What each symbol does to the elements:
Dif fi Nur
Dif tu Ren
Dif fo Kaz
Dif ne Nat
Bot fi Tos
Bot tu Vel
Bot fo Vul
Bot ne Zup
Nol fi Rur
Nol tu Zug
Nol fo Ren
Nol ne Viv
Mok fi Dif
Mok tu Viv
Mok fo Nat
Mok ne Kor
Mil fi Bof
Mil tu Fis
Mil fo Zun
Mil ne Vog
Bof fi Zug
Bof tu Zad
Bof fo Nol
Bof ne Zun
Bik fi Niz
Bik tu Vab
Bik fo Vuk
Bik ne Kek
Bek fi Bor
Bek tu Vog
Bek fo Lok
Bek ne Kib
Kek fi Vuk
Kek tu Bik
Kek fo Maf
Kek ne Toz
Ruv fi Nub
Ruv tu Kib
Ruv fo Fis
Ruv ne Nof
Zas fi Doz
Zas tu Vop
Zas fo Dup
Zas ne Kud
Vog fi Zun
Vog tu Mil
Vog fo Bor
Vog ne Bek
Ruz fi Bov
Ruz tu Fel
Ruz fo Vab
Ruz ne Nus
Tif fi Mil
Tif tu Nof
Tif fo Vog
Tif ne Sez
Lel fi Toz
Lel tu Lof
Lel fo Fel
Lel ne Pof
Zup fi Vul
Zup tu Bot
Zup fo Niv
Zup ne Niz
Vop fi Pof
Vop tu Vob
Vop fo Doz
Vop ne Zas
Doz fi Ruz
Doz tu Pof
Doz fo Nus
Doz ne Dup
Sif fi Vel
Sif tu Maf
Sif fo Bot
Sif ne Bov
Nub fi Kor
Nub tu Lok
Nub fo Zad
Nub ne Fis
Fus fi Kib
Fus tu Tur
Fus fo Ruv
Fus ne Tos
Nur fi Vob
Nur tu Veb
Nur fo Vop
Nur ne Kaz
Vuk fi Ses
Vuk tu Niz
Vuk fo Nin
Vuk ne Maf
Vul fi Nof
Vul tu Tos
Vul fo Tif
Vul ne Niv
Zad fi Duf
Zad tu Kor
Zad fo Zug
Zad ne Bof
Zug fi Zim
Zug tu Duf
Zug fo Rur
Zug ne Nol
Veb fi Pak
Veb tu Bal
Veb fo Vob
Veb ne Nur
Ren fi Veb
Ren tu Rur
Ren fo Nur
Ren ne Dif
Duf fi Dob
Duf tu Nat
Duf fo Zim
Duf ne Zug
Zun fi Nol
Zun tu Bof
Zun fo Viv
Zun ne Bor
Vel fi Fus
Vel tu Nin
Vel fo Tos
Vel ne Bot
Nat fi Kaz
Nat tu Dif
Nat fo Dob
Nat ne Duf
Toz fi Maf
Toz tu Kek
Toz fo Sif
Toz ne Fel
Lof fi Kek
Lof tu Dap
Lof fo Toz
Lof ne Lel
Kud fi Dup
Kud tu Zas
Kud fo Rig
Kud ne Bal
Bor fi Viv
Bor tu Zun
Bor fo Mok
Bor ne Lok
Bov fi Bot
Bov tu Sif
Bov fo Zup
Bov ne Vab
Nof fi Fis
Nof tu Ruv
Nof fo Mil
Nof ne Tif
Kaz fi Vop
Kaz tu Nur
Kaz fo Zas
Kaz ne Dob
Ses fi Sez
Ses tu Niv
Ses fo Tur
Ses ne Nin
Vab fi Zup
Vab tu Bov
Vab fo Niz
Vab ne Bik
Dap fi Bik
Dap tu Nus
Dap fo Kek
Dap ne Lof
Pak fi Lof
Pak tu Rig
Pak fo Lel
Pak ne Vob
Tur fi Bek
Tur tu Sez
Tur fo Kib
Tur ne Fus
Zim fi Kud
Zim tu Dob
Zim fo Bal
Zim ne Rur
Niv fi Tif
Niv tu Vul
Niv fo Sez
Niv ne Ses
Kor fi Nat
Kor tu Mok
Kor fo Duf
Kor ne Zad
Vob fi Lel
Vob tu Pak
Vob fo Pof
Vob ne Vop
Lok fi Mok
Lok tu Bor
Lok fo Kor
Lok ne Nub
Viv fi Ren
Viv tu Nol
Viv fo Dif
Viv ne Mok
Bal fi Rig
Bal tu Kud
Bal fo Pak
Bal ne Veb
Niz fi Niv
Niz tu Zup
Niz fo Ses
Niz ne Vuk
Maf fi Nin
Maf tu Vuk
Maf fo Vel
Maf ne Sif
Pof fi Fel
Pof tu Lel
Pof fo Ruz
Pof ne Doz
Rur fi Bal
Rur tu Zim
Rur fo Veb
Rur ne Ren
Tos fi Ruv
Tos tu Fus
Tos fo Nof
Tos ne Vul
Nus fi Vab
Nus tu Ruz
Nus fo Bik
Nus ne Dap
Rig fi Dap
Rig tu Dup
Rig fo Lof
Rig ne Pak
Kib fi Lok
Kib tu Bek
Kib fo Nub
Kib ne Ruv
Dob fi Zas
Dob tu Kaz
Dob fo Kud
Dob ne Zim
Sez fi Vog
Sez tu Tif
Sez fo Bek
Sez ne Tur
Dup fi Nus
Dup tu Doz
Dup fo Dap
Dup ne Rig
Fis fi Zad
Fis tu Nub
Fis fo Bof
Fis ne Mil
Fel fi Sif
Fel tu Toz
Fel fo Bov
Fel ne Ruz
Nin fi Tur
Nin tu Ses
Nin fo Fus
Nin ne Vel

In the rows, 64 stands for zero.

The rows follow the links: the fewer symbols apart two elements are, the more alike their rows tend to be.

Row, then element:
[70, 54, 85, 41, 68, 64, 64, 91, 64, 71, 49, 59, 71, 43, 82, 57, 13, 67, 46, 76, 63, 73, 49, 100, 45, 57, 58, 52, 84, 89, 115, 80, 12, 32, 77, 56, 54, 86]: Mil
[77, 50, 87, 59, 63, 46, 43, 66, 100, 85, 86, 94, 69, 31, 53, 46, 52, 69, 43, 37, 38, 96, 39, 91, 68, 72, 84, 42, 112, 66, 45, 68, 60, 30, 67, 91, 44, 78]: Duf
[69, 61, 59, 80, 58, 53, 50, 38, 88, 70, 93, 90, 61, 63, 37, 55, 104, 65, 63, 32, 46, 75, 61, 46, 83, 74, 84, 59, 77, 40, 2, 49, 112, 71, 51, 91, 59, 51]: Zas
[48, 78, 38, 73, 62, 80, 82, 56, 30, 42, 45, 35, 58, 97, 73, 82, 82, 58, 85, 88, 90, 32, 88, 32, 62, 57, 43, 85, 16, 57, 74, 57, 73, 100, 60, 39, 85, 46]: Sif
[71, 53, 89, 44, 68, 59, 60, 90, 71, 75, 55, 66, 70, 37, 79, 54, 16, 67, 45, 69, 57, 81, 45, 104, 48, 60, 62, 48, 91, 87, 107, 79, 15, 29, 78, 64, 51, 88]: Nub
[72, 51, 89, 45, 68, 57, 57, 87, 78, 79, 60, 72, 71, 34, 74, 51, 18, 67, 43, 63, 51, 85, 42, 104, 52, 62, 66, 45, 99, 86, 98, 79, 22, 26, 77, 69, 47, 90]: Bor
[52, 74, 51, 59, 66, 82, 85, 76, 26, 46, 32, 31, 62, 86, 86, 78, 47, 58, 76, 97, 91, 37, 81, 55, 50, 52, 39, 79, 25, 76, 110, 68, 38, 80, 68, 33, 80, 60]: Nin
[50, 75, 47, 60, 65, 81, 85, 72, 26, 44, 34, 30, 61, 89, 83, 80, 52, 60, 78, 98, 90, 36, 83, 53, 52, 53, 39, 80, 23, 72, 105, 65, 43, 84, 68, 32, 81, 58]: Vel
[59, 71, 46, 85, 57, 62, 59, 34, 69, 57, 83, 71, 57, 81, 43, 68, 115, 60, 77, 47, 61, 57, 76, 29, 82, 71, 73, 73, 49, 38, 8, 46, 117, 91, 48, 75, 70, 42]: Doz
[68, 56, 82, 44, 68, 63, 67, 93, 59, 70, 46, 60, 69, 45, 83, 60, 14, 67, 49, 79, 64, 73, 50, 98, 45, 57, 54, 54, 80, 89, 117, 81, 11, 35, 78, 53, 56, 85]: Vog

Each walk starts at a row. The symbols on each line, taken left to right, move it on to the next element.
Each answer is a row, close to the row of the element it stands for.
start [62, 63, 72, 46, 69, 73, 77, 90, 44, 60, 36, 42, 68, 59, 89, 67, 18, 63, 59, 91, 78, 55, 63, 86, 44, 53, 46, 64, 58, 88, 126, 78, 13, 50, 77, 39, 65, 78]
fi ne fo fi ne tu
[77, 49, 91, 52, 64, 49, 47, 74, 94, 85, 78, 90, 70, 29, 59, 46, 40, 68, 39, 43, 41, 94, 37, 99, 63, 69, 79, 42, 111, 72, 62, 74, 47, 25, 69, 86, 43, 84]
fi fo fo tu tu ne
[66, 64, 54, 83, 59, 54, 51, 36, 81, 67, 92, 83, 58, 69, 39, 59, 110, 64, 69, 36, 51, 69, 65, 39, 83, 72, 81, 64, 68, 39, 3, 48, 115, 79, 50, 85, 63, 47]
start [59, 64, 68, 45, 68, 75, 79, 89, 42, 57, 34, 40, 66, 63, 90, 70, 22, 62, 62, 93, 78, 53, 67, 82, 44, 54, 44, 66, 52, 88, 125, 79, 14, 53, 76, 39, 67, 77]
fo ne ne fo fo fi
[80, 49, 88, 55, 64, 46, 44, 69, 97, 84, 83, 93, 68, 30, 54, 46, 48, 69, 43, 39, 39, 95, 38, 93, 65, 71, 82, 43, 111, 67, 51, 69, 56, 28, 67, 88, 42, 80]
ne ne fi fi fi fi fi ne
[52, 77, 35, 80, 61, 73, 75, 46, 41, 46, 60, 46, 56, 97, 59, 79, 102, 58, 86, 72, 81, 39, 87, 24, 70, 62, 55, 82, 23, 47, 44, 50, 96, 103, 53, 50, 82, 40]
start [50, 79, 36, 75, 62, 77, 80, 53, 34, 42, 49, 36, 58, 98, 67, 82, 90, 59, 87, 81, 87, 34, 89, 29, 67, 59, 49, 85, 18, 53, 61, 54, 83, 101, 56, 45, 84, 44]
ne fi fi ne tu ne tu tu
[55, 71, 58, 53, 67, 80, 83, 84, 32, 49, 31, 32, 64, 76, 88, 76, 34, 61, 69, 98, 87, 44, 74, 69, 46, 51, 40, 74, 36, 82, 119, 72, 27, 69, 72, 33, 75, 68]
ne ne fi ne tu fo
[67, 57, 80, 42, 68, 66, 68, 92, 56, 68, 44, 55, 70, 46, 85, 61, 13, 65, 50, 82, 67, 68, 54, 96, 45, 55, 53, 57, 75, 91, 120, 80, 10, 37, 78, 50, 58, 84]
start [77, 50, 92, 51, 65, 49, 49, 76, 90, 85, 77, 87, 72, 28, 62, 48, 35, 68, 40, 47, 42, 94, 37, 100, 59, 68, 78, 42, 108, 75, 68, 75, 41, 24, 71, 82, 43, 85]
fo tu fi tu tu tu fi
[62, 68, 48, 84, 59, 59, 57, 35, 72, 62, 86, 75, 57, 78, 41, 66, 113, 62, 75, 44, 57, 60, 73, 33, 82, 71, 75, 72, 55, 37, 6, 46, 118, 89, 49, 78, 70, 42]
fi fi fo fi ne fi fo ne ne
[65, 59, 76, 44, 68, 69, 73, 92, 49, 62, 37, 48, 69, 53, 87, 63, 14, 65, 55, 87, 72, 63, 57, 92, 43, 55, 49, 59, 66, 89, 124, 78, 11, 42, 78, 44, 61, 81]
start [69, 61, 63, 78, 60, 51, 47, 38, 90, 73, 93, 90, 62, 58, 39, 56, 101, 65, 63, 31, 43, 77, 58, 50, 82, 75, 86, 57, 82, 42, 2, 52, 109, 66, 52, 91, 57, 55]
tu tu fi ne fi fo tu
[49, 78, 36, 74, 63, 80, 82, 54, 33, 43, 47, 36, 58, 98, 69, 81, 86, 58, 85, 84, 87, 32, 90, 30, 63, 58, 47, 85, 17, 54, 69, 55, 78, 100, 57, 42, 84, 44]
fo tu fi fo fo tu ne fo fi fi
[76, 52, 81, 66, 62, 45, 42, 56, 100, 84, 93, 97, 65, 39, 44, 48, 72, 67, 49, 30, 36, 92, 44, 75, 74, 75, 88, 47, 105, 55, 24, 62, 83, 42, 59, 95, 46, 69]
start [65, 66, 51, 81, 60, 56, 53, 35, 79, 65, 90, 81, 60, 71, 41, 63, 112, 63, 72, 38, 53, 66, 68, 36, 83, 72, 78, 67, 63, 39, 2, 48, 116, 83, 49, 83, 65, 46]
tu ne tu fo ne tu fi fo
[50, 79, 39, 72, 64, 81, 83, 59, 29, 43, 41, 34, 58, 97, 74, 82, 76, 58, 83, 89, 89, 32, 88, 36, 61, 56, 43, 85, 17, 60, 79, 58, 68, 98, 60, 37, 84, 48]
fi fi fo fi ne fi fo ne ne
[77, 50, 90, 54, 66, 47, 47, 71, 95, 85, 80, 93, 70, 29, 58, 46, 44, 70, 41, 41, 39, 94, 39, 96, 64, 70, 81, 42, 110, 71, 57, 70, 52, 27, 69, 87, 43, 82]
start [70, 54, 87, 42, 66, 60, 61, 91, 66, 74, 52, 63, 70, 37, 80, 56, 14, 67, 45, 74, 60, 77, 46, 101, 47, 60, 59, 50, 86, 88, 111, 80, 13, 30, 79, 59, 52, 88]
tu tu tu fo tu ne tu ne ne
[77, 49, 91, 50, 66, 50, 49, 80, 91, 83, 72, 85, 71, 29, 64, 48, 32, 69, 40, 49, 42, 91, 40, 101, 57, 68, 76, 42, 108, 78, 75, 75, 36, 25, 72, 80, 44, 86]
tu ne ne fo fi ne fi
[71, 59, 65, 76, 60, 49, 45, 41, 93, 75, 95, 91, 63, 55, 38, 55, 98, 66, 61, 32, 43, 80, 56, 54, 81, 75, 86, 56, 86, 43, 3, 52, 107, 64, 54, 93, 54, 55]
